Here is a tiny trained network, its code and every weight. The questions are about switching its units off for an input and a target symbol, where a switched-off unit gives its printed mean instead of its output.

import numpy as np


def w(rows, s, z=0):
    codes = np.array(rows[::2]) - 128.0
    scale = np.full(codes.shape[1], s)
    scale[-1] = z or s
    return codes * scale


def norm(h):
    return h / np.sqrt((h * h).mean(-1, keepdims=True) + 1e-5)


def f(y):
    return np.maximum(y, 0)


def softmax(a):
    e = np.exp(a - a.max(-1, keepdims=True))
    return e / e.sum(-1, keepdims=True)


def log_softmax(a):
    a = a - a.max(-1, keepdims=True)
    return a - np.log(np.exp(a).sum(-1, keepdims=True))


def net(x, mask):
    ids = ['αβεζθλμπστ'.index(c) for c in x.split()]
    T = len(ids)
    res = E[ids] + P[:T]
    r = norm(res)
    for j in range(3):
        rows = slice(2 * j, 2 * j + 2)
        q, k, v = (r @ M[0][rows].T for M in (Q, K, V))
        z = softmax(np.where(np.tri(T) > 0, q @ k.T / 2**0.5, -1e9)) @ v
        o = O[0][rows]
        res = res + np.where(mask[j], z, o[:, -1]) @ o[:, :-1]
    y = f(norm(res) @ A[0][:, :-1].T + A[0][:, -1])
    res = res + np.where(mask[3:11], y, B[0][:, -1]) @ B[0][:, :-1]
    return log_softmax(norm(res)[-1] @ U[:, :-1].T + U[:, -1])


Q, K, V, O, A, B = {}, {}, {}, {}, {}, {}
E = w([
[108,124,180],'α',
[107,124,179],'β',
[92,165,163],'ε',
[90,167,164],'ζ',
[100,139,172],'θ',
[103,137,169],'λ',
[253,125,95],'μ',
[132,65,176],'π',
[85,139,78],'σ',
[83,65,105],'τ',
],0.011)
P = w([
[28,147,210],'0',
[3,119,175],'1',
[123,169,178],'2',
[35,85,137],'3',
[154,171,155],'4',
[100,101,98],'5',
[182,157,113],'6',
[121,94,98],'7',
],0.0058)
Q[0] = w([
[153,16,22],'head 0',
[169,109,226],'head 0',
[200,177,250],'head 1',
[28,2,167],'head 1',
[133,129,108],'head 2',
[55,83,91],'head 2',
],0.024)
K[0] = w([
[92,42,74],'head 0',
[173,97,199],'head 0',
[164,168,207],'head 1',
[159,2,126],'head 1',
[106,129,126],'head 2',
[109,105,65],'head 2',
],0.03)
V[0] = w([
[103,64,89],'head 0',
[77,205,132],'head 0',
[127,161,133],'head 1',
[105,228,121],'head 1',
[161,60,113],'head 2',
[92,145,7],'head 2',
],0.018)
O[0] = w([
[94,61,172,79],'head 0',
[96,195,68,254],'head 0',
[137,146,161,106],'head 1',
[159,200,208,64],'head 1',
[58,126,142,60],'head 2',
[114,248,176,25],'head 2',
],0.013,0.0055)
A[0] = w([
[134,200,195,79],'neuron 0',
[3,169,198,253],'neuron 1',
[183,46,144,31],'neuron 2',
[166,181,90,89],'neuron 3',
[251,96,188,150],'neuron 4',
[131,164,94,97],'neuron 5',
[150,183,183,121],'neuron 6',
[182,140,85,75],'neuron 7',
],0.017,0.0042)
B[0] = w([
[172,202,104,165],'neuron 0',
[84,96,252,253],'neuron 1',
[128,214,120,195],'neuron 2',
[153,64,171,231],'neuron 3',
[22,149,125,206],'neuron 4',
[145,84,157,200],'neuron 5',
[147,177,65,164],'neuron 6',
[188,115,126,207],'neuron 7',
],0.03,0.007)
U = w([
[121,166,57,161],'α',
[124,161,59,171],'β',
[212,167,116,219],'ε',
[204,163,115,137],'ζ',
[198,64,123,5],'θ',
[213,32,123,24],'λ',
[52,177,97,229],'μ',
[49,32,1,88],'π',
[146,245,221,67],'σ',
[27,89,223,215],'τ',
],0.009,0.0013)

Each question gives the input, a string of symbols that net reads in full, and the target symbol t.
The units are the heads (2 rows each of Q, K, V and O) and the neurons (one row each of A and B). Each row of codes is followed by its name. A weight is (code - 128) times the scale printed after its matrix; where a second scale follows, it is the last column's (O, A, B and U).
mask holds one flag per unit, heads first, then neurons. A switched-off unit (its flag False) gives its mean, the last column of its rows in O or B, instead of its output. The means were averaged over made-up inputs and are rounded, as every weight is.
A unit's drop is (log p(t) with every unit on - log p(t) with that unit switched off) / (log p(t) with every unit on - log p(t) with every unit switched off).
The circuit of an input: a set's keep is (log p(t) with only the set's units on - log p(t) with every unit switched off) / (log p(t) with every unit on - log p(t) with every unit switched off). Starting from all 11 units, units are removed one at a time, each time the one whose removal leaves the highest keep (on an exact tie, the one counted first), for as long as the keep stays at least 0.8.
units of the circuit, in order: the units of the circuit, biggest drop first
most important unit: the unit with the biggest drop
top k neurons: the k neurons with the biggest drops, biggest first
heads that matter: for each layer, one digit per head in row order, 1 if its drop is at least 0.15 and else 0, layers parted by /
drop when u is switched off: that unit's drop, to one decimal
input τ λ ε β, target λ: most important unit => head 0
input π τ λ τ α β λ ε, target λ: heads that matter => 110
input π α λ θ, target π: units of the circuit, in order => (head 1; neuron 1)
input α λ θ, target λ: top 2 neurons => (neuron 1; neuron 7)
input μ ε μ ε λ λ ε μ, target μ: units of the circuit, in order => (neuron 4; head 1; neuron 1)
input ζ π λ λ, target π: heads that matter => 010
input θ β λ, target λ: heads that matter => 101
input σ τ λ μ μ, target μ: units of the circuit, in order => (neuron 4; neuron 1; head 1)
input π ε ζ λ θ ε, target λ: heads that matter => 100
input λ β β α π, target π: heads that matter => 011
input λ τ θ λ β α σ β, target σ: heads that matter => 001
input α λ θ ζ, target λ: heads that matter => 001
input μ θ θ ε π π θ ζ, target π: heads that matter => 010
input ε π θ λ θ μ π α, target π: units of the circuit, in order => (head 1)
input β λ τ ζ π λ, target π: top 2 neurons => (neuron 1; neuron 3)
input ε ζ π ε ζ θ σ α, target σ: top 3 neurons => (neuron 0; neuron 1; neuron 6)
input λ ε θ τ π θ π β, target π: drop when neuron 1 is switched off => 0.5
input τ ε ε ε ζ π α α, target π: drop when head 1 is switched off => 0.7
input α θ π α π ζ, target π: drop when neuron 4 is switched off => -0.1
input λ β σ θ, target σ: units of the circuit, in order => (head 2)
